Below are the code and all the weights of a small trained network. Each question names an input and a target symbol and asks about switching units off, where a switched-off unit gives its printed mean instead of its output.

import numpy as np


def w(rows, s, z=0):
    codes = np.array(rows[::2]) - 128.0
    scale = np.full(codes.shape[1], s)
    scale[-1] = z or s
    return codes * scale


def norm(h):
    return h / np.sqrt((h * h).mean(-1, keepdims=True) + 1e-5)


def f(y):
    return y / 2 * (1 + np.tanh(0.7978845608 * (y + 0.044715 * y**3)))


def softmax(a):
    e = np.exp(a - a.max(-1, keepdims=True))
    return e / e.sum(-1, keepdims=True)


def log_softmax(a):
    a = a - a.max(-1, keepdims=True)
    return a - np.log(np.exp(a).sum(-1, keepdims=True))


def net(x, mask):
    ids = ['αβγδεηθλμξπφω'.index(c) for c in x.split()]
    T = len(ids)
    res = E[ids] + P[:T]
    q, k, v = (norm(res) @ M[0].T for M in (Q, K, V))
    z = softmax(np.where(np.tri(T) > 0, q @ k.T / 4**0.5, -1e9)) @ v
    res = res + np.where(mask[0], z, O[0][:, -1]) @ O[0][:, :-1]
    y = f(norm(res) @ A[0][:, :-1].T + A[0][:, -1])
    res = res + np.where(mask[1:17], y, B[0][:, -1]) @ B[0][:, :-1]
    return log_softmax(norm(res)[-1] @ U[:, :-1].T + U[:, -1])


Q, K, V, O, A, B = {}, {}, {}, {}, {}, {}
E = w([
[98,123,89,129,116,145,78,107],'α',
[167,180,185,48,136,113,129,119],'β',
[117,143,93,125,96,197,76,119],'γ',
[128,174,152,56,157,91,118,174],'δ',
[61,113,103,133,91,133,69,131],'ε',
[111,113,118,179,95,155,25,144],'η',
[184,55,85,61,147,220,236,140],'θ',
[191,83,186,229,124,87,112,100],'λ',
[173,88,26,131,47,147,104,69],'μ',
[87,253,119,149,104,141,172,74],'ξ',
[150,165,224,122,26,153,227,153],'π',
[163,217,123,70,161,64,166,138],'φ',
[202,176,80,178,231,180,162,155],'ω',
],0.017)
P = w([
[45,28,161,138,248,195,119,29],'0',
[166,193,224,103,49,254,63,151],'1',
[152,203,213,110,57,192,75,189],'2',
[93,166,154,167,72,140,121,170],'3',
[89,201,134,170,44,145,123,193],'4',
[93,217,113,178,41,120,122,237],'5',
],0.0061)
Q[0] = w([
[124,164,161,190,135,154,123,155],'head 0',
[182,177,159,46,131,70,131,41],'head 0',
[178,168,143,112,38,93,76,190],'head 0',
[112,113,71,247,10,158,170,70],'head 0',
],0.011)
K[0] = w([
[134,142,33,149,81,98,162,155],'head 0',
[47,134,177,59,213,141,79,79],'head 0',
[109,146,72,191,184,19,205,121],'head 0',
[164,206,60,192,50,87,210,255],'head 0',
],0.0093)
V[0] = w([
[141,73,126,153,213,155,112,231],'head 0',
[15,178,90,191,140,192,84,237],'head 0',
[243,108,9,95,84,160,112,155],'head 0',
[232,233,44,137,254,110,46,80],'head 0',
],0.0065)
O[0] = w([
[191,223,150,106,176,95,69,98,2],'head 0',
[148,110,200,83,153,135,87,155,22],'head 0',
[207,114,25,77,139,100,136,96,86],'head 0',
[144,101,24,169,247,141,84,162,13],'head 0',
],0.012,0.0011)
A[0] = w([
[158,38,123,112,62,139,89,166,75],'neuron 0',
[157,81,145,198,134,84,104,128,56],'neuron 1',
[104,111,157,101,50,90,142,127,56],'neuron 2',
[167,190,118,80,102,46,56,65,13],'neuron 3',
[106,113,174,41,142,123,176,159,158],'neuron 4',
[67,162,76,234,94,158,106,61,68],'neuron 5',
[192,156,141,159,155,143,174,156,61],'neuron 6',
[115,38,100,191,119,156,118,162,2],'neuron 7',
[178,119,194,123,187,53,67,122,108],'neuron 8',
[126,157,98,157,198,103,137,175,215],'neuron 9',
[127,27,15,196,133,126,105,98,82],'neuron 10',
[195,60,97,102,200,147,129,171,189],'neuron 11',
[153,7,80,35,152,155,187,136,133],'neuron 12',
[76,196,130,119,104,158,94,116,217],'neuron 13',
[151,149,107,153,111,59,64,86,147],'neuron 14',
[130,2,108,152,99,177,121,100,121],'neuron 15',
],0.014,0.0084)
B[0] = w([
[87,155,165,93,192,101,73,108,159],'neuron 0',
[71,111,83,76,154,165,146,80,144],'neuron 1',
[192,181,139,130,104,183,97,157,148],'neuron 2',
[63,117,66,74,89,171,50,170,148],'neuron 3',
[160,61,70,142,99,128,129,68,203],'neuron 4',
[51,139,46,202,73,108,222,196,191],'neuron 5',
[188,14,140,210,175,96,99,119,142],'neuron 6',
[153,163,137,5,118,170,66,250,139],'neuron 7',
[87,146,122,161,133,115,174,216,156],'neuron 8',
[144,118,170,100,107,178,109,98,174],'neuron 9',
[203,129,136,204,106,48,50,117,165],'neuron 10',
[162,140,134,171,100,171,200,106,215],'neuron 11',
[56,111,173,54,159,204,191,103,254],'neuron 12',
[119,113,107,131,170,79,143,82,234],'neuron 13',
[93,155,110,111,122,133,138,70,157],'neuron 14',
[182,124,142,45,103,100,181,151,191],'neuron 15',
],0.012,0.011)
U = w([
[140,47,145,122,181,49,176,150,75],'α',
[53,155,86,204,117,143,187,138,124],'β',
[188,83,69,164,61,178,136,240,39],'γ',
[94,181,222,156,206,140,104,152,232],'δ',
[131,198,234,141,35,141,155,141,93],'ε',
[104,163,164,77,115,146,140,249,167],'η',
[91,178,83,88,103,171,69,102,181],'θ',
[122,198,167,139,178,82,156,42,99],'λ',
[123,128,147,70,161,222,196,89,112],'μ',
[92,29,184,157,116,137,64,74,146],'ξ',
[188,84,84,115,80,43,163,64,40],'π',
[196,113,140,218,165,179,104,110,253],'φ',
[163,250,109,112,189,160,175,186,115],'ω',
],0.012,0.0044)

Each question gives the input, a string of symbols that net reads in full, and the target symbol t.
The units are the heads (4 rows each of Q, K, V and O) and the neurons (one row each of A and B). Each row of codes is followed by its name. A weight is (code - 128) times the scale printed after its matrix; where a second scale follows, it is the last column's (O, A, B and U).
mask holds one flag per unit, heads first, then neurons. A switched-off unit (its flag False) gives its mean, the last column of its rows in O or B, instead of its output. The means were averaged over made-up inputs and are rounded, as every weight is.
A unit's drop is (log p(t) with every unit on - log p(t) with that unit switched off) / (log p(t) with every unit on - log p(t) with every unit switched off).
The circuit of an input: a set's keep is (log p(t) with only the set's units on - log p(t) with every unit switched off) / (log p(t) with every unit on - log p(t) with every unit switched off). Starting from the 12 units with the biggest drops (on a tie, the unit counted first), units are removed one at a time, each time the one whose removal leaves the highest keep (on an exact tie, the one counted first), for as long as the keep stays at least 0.8.
circuit, biggest first: the units of the circuit, biggest drop first
k most important neurons: the k neurons with the biggest drops, biggest first
drop of u: that unit's drop, to one decimal
input δ ξ θ φ ξ μ, target γ: circuit, biggest first -> (head 0; neuron 7)
input θ ω ε η η δ, target θ: circuit, biggest first -> (head 0; neuron 3)
input ε π θ λ, target ε: circuit, biggest first -> (head 0; neuron 2)
input γ λ γ, target β: circuit, biggest first -> (neuron 5; head 0)
input δ μ α, target π: circuit, biggest first -> (neuron 10; head 0)
input λ π δ, target λ: most important neuron -> (neuron 13)
input λ β γ ξ η, target η: circuit, biggest first -> (head 0; neuron 7)
input θ λ γ θ η φ, target θ: circuit, biggest first -> (neuron 3; head 0)
input π λ θ θ δ, target π: 3 most important neurons -> (neuron 4; neuron 12; neuron 13)
input α θ λ θ δ, target α: 2 most important neurons -> (neuron 4; neuron 8)
input δ ω π λ β, target δ: 2 most important neurons -> (neuron 8; neuron 5)
input η θ π θ π γ, target ε: 2 most important neurons -> (neuron 2; neuron 12)
input φ θ θ α, target θ: drop of neuron 3 -> 0.5
input θ θ ε, target θ: drop of neuron 3 -> 0.3
input λ η λ γ, target β: drop of neuron 5 -> 0.3
input λ θ θ ω δ λ, target φ: circuit, biggest first -> (head 0)
input ω α θ η, target θ: 2 most important neurons -> (neuron 3; neuron 14)
